Here is a tiny trained network, its code and every weight. The questions are about switching its units off for an input and a target symbol, where a switched-off unit gives its printed mean instead of its output.

import numpy as np


def w(rows, s, z=0):
    codes = np.array(rows[::2]) - 128.0
    scale = np.full(codes.shape[1], s)
    scale[-1] = z or s
    return codes * scale


def norm(h):
    return h / np.sqrt((h * h).mean(-1, keepdims=True) + 1e-5)


def f(y):
    return np.maximum(y, 0)


def softmax(a):
    e = np.exp(a - a.max(-1, keepdims=True))
    return e / e.sum(-1, keepdims=True)


def log_softmax(a):
    a = a - a.max(-1, keepdims=True)
    return a - np.log(np.exp(a).sum(-1, keepdims=True))


def net(x, mask):
    ids = ['ΓΛΠΣΨαβδζημτφω'.index(c) for c in x.split()]
    T = len(ids)
    res = E[ids] + P[:T]
    r = norm(res)
    for j in range(3):
        rows = slice(3 * j, 3 * j + 3)
        q, k, v = (r @ M[0][rows].T for M in (Q, K, V))
        z = softmax(np.where(np.tri(T) > 0, q @ k.T / 3**0.5, -1e9)) @ v
        o = O[0][rows]
        res = res + np.where(mask[j], z, o[:, -1]) @ o[:, :-1]
    y = f(norm(res) @ A[0][:, :-1].T + A[0][:, -1])
    res = res + np.where(mask[3:11], y, B[0][:, -1]) @ B[0][:, :-1]
    return log_softmax(norm(res)[-1] @ U[:, :-1].T + U[:, -1])


Q, K, V, O, A, B = {}, {}, {}, {}, {}, {}
E = w([
[210,183,154],'Γ',
[174,172,155],'Λ',
[84,103,168],'Π',
[79,95,170],'Σ',
[145,137,156],'Ψ',
[5,156,51],'α',
[161,145,166],'β',
[72,179,145],'δ',
[215,119,70],'ζ',
[147,151,168],'η',
[107,95,7],'μ',
[24,133,105],'τ',
[170,154,162],'φ',
[157,162,176],'ω',
],0.019)
P = w([
[97,42,255],'0',
[106,64,233],'1',
[129,83,211],'2',
[139,109,197],'3',
[143,131,180],'4',
[157,149,168],'5',
[169,168,154],'6',
[190,183,137],'7',
[213,196,125],'8',
[217,197,104],'9',
[190,172,142],'10',
],0.0072)
Q[0] = w([
[155,63,124],'H1',
[207,135,126],'H1',
[102,120,164],'H1',
[156,97,79],'H2',
[113,233,168],'H2',
[117,155,84],'H2',
[133,57,7],'H3',
[165,71,115],'H3',
[148,106,140],'H3',
],0.015)
K[0] = w([
[182,137,133],'H1',
[149,125,153],'H1',
[151,195,93],'H1',
[146,33,100],'H2',
[109,230,105],'H2',
[161,165,80],'H2',
[110,5,233],'H3',
[103,59,115],'H3',
[156,95,93],'H3',
],0.018)
V[0] = w([
[161,233,92],'H1',
[142,121,75],'H1',
[202,226,145],'H1',
[206,102,74],'H2',
[121,6,120],'H2',
[173,15,63],'H2',
[234,32,71],'H3',
[121,176,177],'H3',
[179,120,237],'H3',
],0.011)
O[0] = w([
[158,179,122,98],'H1',
[128,99,130,83],'H1',
[128,141,108,93],'H1',
[217,126,100,26],'H2',
[113,106,90,69],'H2',
[177,114,76,1],'H2',
[209,79,83,3],'H3',
[86,163,255,183],'H3',
[162,115,182,179],'H3',
],0.0092,0.0069)
A[0] = w([
[59,244,143,158],'N1',
[82,104,177,134],'N2',
[7,54,144,118],'N3',
[94,169,48,190],'N4',
[193,140,180,124],'N5',
[137,89,120,90],'N6',
[147,148,93,255],'N7',
[126,96,160,96],'N8',
],0.014,0.0065)
B[0] = w([
[165,173,33,251],'N1',
[183,97,64,191],'N2',
[215,171,90,209],'N3',
[92,18,127,153],'N4',
[152,159,38,151],'N5',
[92,141,139,130],'N6',
[131,2,104,152],'N7',
[200,75,105,134],'N8',
],0.0076,0.016)
U = w([
[251,174,137,27],'Γ',
[179,166,153,69],'Λ',
[125,77,183,199],'Π',
[132,95,146,3],'Σ',
[188,107,152,68],'Ψ',
[69,164,4,164],'α',
[169,127,130,78],'β',
[37,200,203,83],'δ',
[240,86,60,29],'ζ',
[143,152,147,185],'η',
[147,41,22,205],'μ',
[75,136,107,116],'τ',
[163,137,127,207],'φ',
[130,155,144,153],'ω',
],0.014,0.0039)

Each question gives the input, a string of symbols that net reads in full, and the target symbol t.
The units are the heads (3 rows each of Q, K, V and O) and the neurons (one row each of A and B). Each row of codes is followed by its name. A weight is (code - 128) times the scale printed after its matrix; where a second scale follows, it is the last column's (O, A, B and U).
mask holds one flag per unit, heads first, then neurons. A switched-off unit (its flag False) gives its mean, the last column of its rows in O or B, instead of its output. The means were averaged over made-up inputs and are rounded, as every weight is.
A unit's drop is (log p(t) with every unit on - log p(t) with that unit switched off) / (log p(t) with every unit on - log p(t) with every unit switched off).
The circuit of an input: a set's keep is (log p(t) with only the set's units on - log p(t) with every unit switched off) / (log p(t) with every unit on - log p(t) with every unit switched off). Starting from all 11 units, units are removed one at a time, each time the one whose removal leaves the highest keep (on an exact tie, the one counted first), for as long as the keep stays at least 0.8.
units of the circuit, in order: the units of the circuit, biggest drop first
top k neurons: the k neurons with the biggest drops, biggest first
heads that matter: for each layer, one digit per head in row order, 1 if its drop is at least 0.15 and else 0, layers parted by /
drop when u is switched off: that unit's drop, to one decimal
input α Π τ δ τ, target δ: heads that matter : 011
input μ α ζ, target μ: heads that matter : 001
input Π Γ Λ α τ Π Π δ Γ Π, target δ: units of the circuit, in order : [H2]
input Π δ β, target δ: heads that matter : 001
input Γ α Π η α Σ δ Ψ, target δ: heads that matter : 011
input Λ Λ ζ Ψ, target ζ: heads that matter : 001
input α ζ Π, target ζ: heads that matter : 000
input α δ η Π α η Λ β δ, target δ: heads that matter : 011
input Λ α δ Ψ α Γ Π α α Λ, target α: units of the circuit, in order : [H3 N3]
input α α α Γ ω ζ φ φ Γ Π, target Γ: units of the circuit, in order : [H3 N7]
input β Ψ ω Π α Γ Π Π α φ φ, target α: top 2 neurons : [N3 N1]
input α φ η Π Π Σ, target α: top 2 neurons : [N3 N2]
input α α α Π Γ Σ μ μ Π, target μ: drop when H3 is switched off : 0.9
input δ δ α α Ψ τ α η Σ δ δ, target δ: drop when N3 is switched off : 0.0
input μ Π Π Ψ Λ α Π η ω δ β, target δ: units of the circuit, in order : [H3]
input Π η Π, target Π: drop when N3 is switched off : -0.1
input α α η β, target α: drop when H3 is switched off : 0.6
input α α δ η, target δ: heads that matter : 010
